Here is a tiny trained network, its code and every weight. The questions are about switching its units off for an input and a class, where a switched-off unit gives its printed mean instead of its output.

import numpy as np


def w(rows, s, z=0):
    codes = np.array(rows[::2]) - 128.0
    scale = np.full(codes.shape[1], s)
    scale[-1] = z or s
    return codes * scale


def norm(h):
    return h / np.sqrt((h * h).mean(-1, keepdims=True) + 1e-5)


def f(y):
    return np.maximum(y, 0)


def log_softmax(a):
    a = a - a.max(-1, keepdims=True)
    return a - np.log(np.exp(a).sum(-1, keepdims=True))


def net(x, mask):
    res = np.array(x, float).reshape(1, 6) / 4 @ E
    u = 0
    for l in range(2):
        y = f(norm(res) @ A[l][:, :-1].T + A[l][:, -1])
        res = res + np.where(mask[u : u + 8], y, B[l][:, -1]) @ B[l][:, :-1]
        u += 8
    return log_softmax(norm(res)[-1] @ U[:, :-1].T + U[:, -1])


A, B = {}, {}
E = w([
[65,133,38,128,22,129],'x0',
[132,136,122,131,129,135],'x1',
[129,109,254,115,46,200],'x2',
[200,102,142,128,79,65],'x3',
[154,59,84,161,121,150],'x4',
[169,171,105,156,109,153],'x5',
],0.0083)
A[0] = w([
[59,145,117,130,160,184,111],'0.n0',
[190,64,86,199,141,167,38],'0.n1',
[144,168,108,94,150,99,94],'0.n2',
[194,118,146,117,86,41,77],'0.n3',
[110,123,86,125,33,106,55],'0.n4',
[186,185,165,123,174,140,66],'0.n5',
[229,112,165,112,201,138,2],'0.n6',
[132,251,161,79,124,79,145],'0.n7',
],0.013,0.0048)
B[0] = w([
[176,138,108,87,131,187,218],'0.n0',
[64,63,125,125,95,129,191],'0.n1',
[134,135,191,186,81,129,179],'0.n2',
[153,137,114,151,223,254,202],'0.n3',
[144,170,98,36,103,133,237],'0.n4',
[124,131,91,84,104,119,201],'0.n5',
[99,160,109,32,99,79,217],'0.n6',
[90,31,91,146,116,141,255],'0.n7',
],0.013,0.0062)
A[1] = w([
[163,118,208,120,88,144,83],'1.n0',
[145,169,143,88,163,222,140],'1.n1',
[139,165,219,165,70,151,46],'1.n2',
[128,145,44,112,79,189,131],'1.n3',
[122,166,41,192,220,59,97],'1.n4',
[141,128,47,149,143,93,150],'1.n5',
[65,7,118,119,81,106,2],'1.n6',
[188,184,75,66,44,126,40],'1.n7',
],0.011,0.0036)
B[1] = w([
[81,188,100,160,82,141,149],'1.n0',
[180,132,112,182,138,75,202],'1.n1',
[161,187,106,189,94,58,139],'1.n2',
[167,108,187,134,188,99,247],'1.n3',
[179,190,194,160,3,133,159],'1.n4',
[105,152,201,97,104,194,172],'1.n5',
[76,120,170,206,164,139,180],'1.n6',
[70,124,148,137,155,74,203],'1.n7',
],0.011,0.012)
U = w([
[122,178,92,4,86,108,141],'0',
[140,145,180,172,172,85,207],'1',
[152,192,174,180,11,131,87],'2',
[137,131,171,162,173,86,189],'3',
[82,45,131,149,125,180,85],'4',
[229,171,98,116,192,192,83],'5',
[141,104,35,208,150,36,6],'6',
],0.013,0.011)

Each question gives the input, the list of numbers given to net, and the class t.
The units are the neurons (one row each of A and B). Each row of codes is followed by its name. A weight is (code - 128) times the scale printed after its matrix; where a second scale follows, it is the last column's (A, B and U).
mask holds one flag per neuron, layer by layer. A switched-off neuron (its flag False) gives its mean, the last column of its row in B, instead of its output. The means were averaged over made-up inputs and are rounded, as every weight is.
A unit's drop is (log p(t) with every unit on - log p(t) with that unit switched off) / (log p(t) with every unit on - log p(t) with every unit switched off).
The circuit of an input: a set's keep is (log p(t) with only the set's units on - log p(t) with every unit switched off) / (log p(t) with every unit on - log p(t) with every unit switched off). Starting from the 12 units with the biggest drops (on a tie, the unit counted first), units are removed one at a time, each time the one whose removal leaves the highest keep (on an exact tie, the one counted first), for as long as the keep stays at least 0.8.
circuit, biggest first: the units of the circuit, biggest drop first
most important unit: the unit with the biggest drop
top k neurons: the k neurons with the biggest drops, biggest first
top k neurons in layer l: the k neurons of layer l with the biggest drops, biggest first
input [-7,-6,6,2,-7,-2], class 0: top 3 neurons in layer 1	[1.n3; 1.n7; 1.n0]
input [2,0,1,-6,-3,5], class 5: circuit, biggest first	[0.n0]
input [-7,-5,1,-6,-8,0], class 4: top 3 neurons	[0.n7; 0.n4; 1.n3]
input [-5,5,7,-8,-7,2], class 5: circuit, biggest first	[0.n0; 1.n7; 1.n6; 1.n1]
input [6,-2,4,-7,-5,5], class 5: top 2 neurons	[0.n0; 0.n6]
input [6,3,3,-4,2,-4], class 0: top 2 neurons	[0.n4; 0.n3]
input [-2,5,5,1,-6,-3], class 4: top 2 neurons	[0.n7; 1.n3]
input [-4,0,-8,-7,-7,-6], class 2: top 2 neurons in layer 1	[1.n4; 1.n3]
input [4,-5,4,1,5,-7], class 1: top 3 neurons	[0.n7; 0.n6; 1.n6]
input [-2,-1,-5,0,7,-4], class 4: top 3 neurons in layer 1	[1.n3; 1.n1; 1.n7]
input [6,6,-8,-1,-2,0], class 2: circuit, biggest first	[1.n4; 0.n6]
input [-6,5,4,5,-1,2], class 0: top 2 neurons in layer 0	[0.n6; 0.n5]
input [6,-7,-8,5,5,6], class 2: top 2 neurons in layer 0	[0.n6; 0.n0]
input [8,5,2,0,-5,6], class 0: most important unit	0.n4
input [6,1,-4,-7,-7,2], class 4: top 2 neurons	[0.n7; 0.n3]
input [4,5,-3,4,-5,-2], class 3: top 2 neurons	[1.n3; 0.n4]
input [-4,4,-8,7,2,-1], class 2: top 2 neurons in layer 1	[1.n4; 1.n3]
input [-7,3,8,4,3,4], class 2: top 3 neurons	[0.n4; 1.n0; 1.n3]
input [-1,4,-5,-5,1,2], class 2: circuit, biggest first	[1.n4; 0.n4]
input [-7,5,-1,-4,5,0], class 0: circuit, biggest first	[0.n6]
